Below are the code and all the weights of a small trained network. Each question names an input and a target symbol and asks about switching units off, where a switched-off unit gives its printed mean instead of its output.

import numpy as np


def w(rows, s, z=0):
    codes = np.array(rows[::2]) - 128.0
    scale = np.full(codes.shape[1], s)
    scale[-1] = z or s
    return codes * scale


def f(y):
    return y / 2 * (1 + np.tanh(0.7978845608 * (y + 0.044715 * y**3)))


def softmax(a):
    e = np.exp(a - a.max(-1, keepdims=True))
    return e / e.sum(-1, keepdims=True)


def log_softmax(a):
    a = a - a.max(-1, keepdims=True)
    return a - np.log(np.exp(a).sum(-1, keepdims=True))


def net(x, mask):
    ids = ['αβγζηξπσφψω'.index(c) for c in x.split()]
    T = len(ids)
    res = E[ids] + P[:T]
    u = 0
    for l in range(2):
        r = res
        for j in range(3):
            rows = slice(2 * j, 2 * j + 2)
            q, k, v = (r @ M[l][rows].T for M in (Q, K, V))
            z = softmax(np.where(np.tri(T) > 0, q @ k.T / 2**0.5, -1e9)) @ v
            o = O[l][rows]
            res = res + np.where(mask[u + j], z, o[:, -1]) @ o[:, :-1]
        u += 3
        y = f(res @ A[l][:, :-1].T + A[l][:, -1])
        res = res + np.where(mask[u : u + 4], y, B[l][:, -1]) @ B[l][:, :-1]
        u += 4
    return log_softmax(res[-1] @ U[:, :-1].T + U[:, -1])


Q, K, V, O, A, B = {}, {}, {}, {}, {}, {}
E = w([
[90,56,108,75,142],'α',
[60,155,179,94,193],'β',
[86,109,80,122,159],'γ',
[184,140,102,208,112],'ζ',
[124,85,210,127,164],'η',
[90,134,122,70,62],'ξ',
[137,140,134,171,179],'π',
[129,132,171,128,47],'σ',
[161,221,227,5,104],'φ',
[119,137,12,117,147],'ψ',
[145,110,84,95,92],'ω',
],0.025)
P = w([
[163,52,49,185,91],'0',
[175,85,86,164,150],'1',
[127,127,95,179,135],'2',
[115,152,105,169,164],'3',
[101,181,101,172,166],'4',
[102,219,116,123,201],'5',
[119,236,121,116,211],'6',
[131,253,132,100,232],'7',
[149,235,142,104,194],'8',
],0.0028)
Q[0] = w([
[145,152,124,80,80],'0.h0',
[145,98,149,163,79],'0.h0',
[151,119,146,180,211],'0.h1',
[124,177,102,219,40],'0.h1',
[118,6,154,178,144],'0.h2',
[197,137,56,155,53],'0.h2',
],0.011)
K[0] = w([
[200,239,190,2,115],'0.h0',
[222,105,128,90,27],'0.h0',
[85,96,65,217,118],'0.h1',
[232,219,186,197,81],'0.h1',
[127,19,156,91,98],'0.h2',
[167,109,110,98,94],'0.h2',
],0.0096)
V[0] = w([
[195,155,108,125,118],'0.h0',
[86,74,125,183,129],'0.h0',
[129,92,104,90,166],'0.h1',
[209,116,115,100,130],'0.h1',
[1,182,90,63,198],'0.h2',
[185,155,121,122,50],'0.h2',
],0.0078)
O[0] = w([
[63,100,240,126,162,134],'0.h0',
[231,105,90,78,87,12],'0.h0',
[90,30,80,130,251,164],'0.h1',
[208,176,167,88,203,143],'0.h1',
[67,177,100,40,122,253],'0.h2',
[226,109,142,3,208,104],'0.h2',
],0.0051,0.0059)
A[0] = w([
[136,197,86,148,173,216],'0.n0',
[106,133,121,186,254,176],'0.n1',
[156,145,112,164,47,251],'0.n2',
[153,89,76,178,86,121],'0.n3',
],0.0097,0.0028)
B[0] = w([
[195,254,188,135,76,234],'0.n0',
[58,147,176,151,2,255],'0.n1',
[180,47,215,42,137,172],'0.n2',
[150,228,80,85,198,160],'0.n3',
],0.0073,0.0046)
Q[1] = w([
[1,117,227,111,168],'1.h0',
[123,88,59,64,57],'1.h0',
[165,92,131,159,189],'1.h1',
[218,34,64,107,136],'1.h1',
[231,220,96,199,175],'1.h2',
[217,235,168,239,185],'1.h2',
],0.0072)
K[1] = w([
[59,162,194,107,183],'1.h0',
[108,106,51,77,124],'1.h0',
[148,51,118,154,228],'1.h1',
[134,59,148,63,127],'1.h1',
[162,255,120,196,83],'1.h2',
[128,246,146,113,34],'1.h2',
],0.009)
V[1] = w([
[69,37,120,164,111],'1.h0',
[92,88,46,2,125],'1.h0',
[191,185,63,148,118],'1.h1',
[118,72,130,65,217],'1.h1',
[149,100,121,131,39],'1.h2',
[190,182,168,127,73],'1.h2',
],0.0073)
O[1] = w([
[84,103,188,148,131,1],'1.h0',
[116,107,95,127,66,165],'1.h0',
[219,210,3,123,106,114],'1.h1',
[126,105,124,44,201,81],'1.h1',
[108,101,40,139,180,120],'1.h2',
[118,158,115,168,30,123],'1.h2',
],0.0067,0.0097)
A[1] = w([
[63,3,123,162,250,30],'1.n0',
[100,142,26,151,213,47],'1.n1',
[106,162,113,47,85,59],'1.n2',
[62,64,47,187,157,254],'1.n3',
],0.0062,0.0049)
B[1] = w([
[137,144,211,106,93,219],'1.n0',
[102,147,195,150,61,150],'1.n1',
[66,103,135,159,46,255],'1.n2',
[161,199,92,152,255,254],'1.n3',
],0.011,0.0047)
U = w([
[150,147,176,53,240,167],'α',
[24,105,179,165,134,127],'β',
[117,144,81,160,215,95],'γ',
[248,155,187,127,180,191],'ζ',
[140,67,239,230,180,153],'η',
[58,7,94,48,70,119],'ξ',
[152,152,197,236,129,128],'π',
[192,17,196,118,60,216],'σ',
[155,151,204,38,113,2],'φ',
[167,155,91,88,102,127],'ψ',
[215,50,68,1,154,204],'ω',
],0.0087,0.0078)

Each question gives the input, a string of symbols that net reads in full, and the target symbol t.
The units are the heads (2 rows each of Q, K, V and O) and the neurons (one row each of A and B). Each row of codes is followed by its name. A weight is (code - 128) times the scale printed after its matrix; where a second scale follows, it is the last column's (O, A, B and U).
mask holds one flag per unit, layer by layer, with each layer's heads first. A switched-off unit (its flag False) gives its mean, the last column of its rows in O or B, instead of its output. The means were averaged over made-up inputs and are rounded, as every weight is.
A unit's drop is (log p(t) with every unit on - log p(t) with that unit switched off) / (log p(t) with every unit on - log p(t) with every unit switched off).
The circuit of an input: a set's keep is (log p(t) with only the set's units on - log p(t) with every unit switched off) / (log p(t) with every unit on - log p(t) with every unit switched off). Starting from the 12 units with the biggest drops (on a tie, the unit counted first), units are removed one at a time, each time the one whose removal leaves the highest keep (on an exact tie, the one counted first), for as long as the keep stays at least 0.8.
units of the circuit, in order: the units of the circuit, biggest drop first
unit that matters most: the unit with the biggest drop
k most important neurons: the k neurons with the biggest drops, biggest first
k most important neurons of layer l: the k neurons of layer l with the biggest drops, biggest first
which heads matter: for each layer, one digit per head in row order, 1 if its drop is at least 0.15 and else 0, layers parted by /
input ω π β σ σ ζ α π, target π: units of the circuit, in order -> 0.n1, 0.n0, 1.h1
input π β σ σ, target σ: unit that matters most -> 0.n2
input α ψ β ξ γ, target γ: 2 most important neurons of layer 1 -> 1.n3, 1.n0
input ω γ ξ α φ α η, target α: 3 most important neurons of layer 1 -> 1.n2, 1.n3, 1.n1
input α π π γ α ψ, target ψ: which heads matter -> 100 / 010
input φ ζ α β σ β π α, target α: which heads matter -> 000 / 001
input ζ φ γ ψ α β β α ω, target α: units of the circuit, in order -> 0.h0, 1.h2, 1.n2, 0.n1
input φ γ ψ ψ γ, target ψ: which heads matter -> 101 / 010
input φ γ σ ψ ξ, target ψ: 3 most important neurons of layer 0 -> 0.n0, 0.n1, 0.n2
input α σ ξ α η φ, target α: which heads matter -> 110 / 011
input φ σ β α ω ω, target α: 2 most important neurons of layer 0 -> 0.n0, 0.n3
input ω α φ, target α: units of the circuit, in order -> 0.n0, 0.h1, 1.h2
input η γ ξ π β ψ η σ ω, target ω: 2 most important neurons -> 0.n1, 0.n0
input ψ β ω ω α ξ, target ξ: which heads matter -> 100 / 000
input η φ π ψ ξ ψ γ, target ψ: units of the circuit, in order -> 0.n0, 1.h1
input φ ξ α ξ, target α: which heads matter -> 100 / 011
input η γ σ ω, target ω: which heads matter -> 101 / 000
input η ω ξ β φ, target β: which heads matter -> 001 / 000
input φ ζ ψ σ φ α β, target β: units of the circuit, in order -> 0.n1
input π α φ α, target α: which heads matter -> 000 / 000
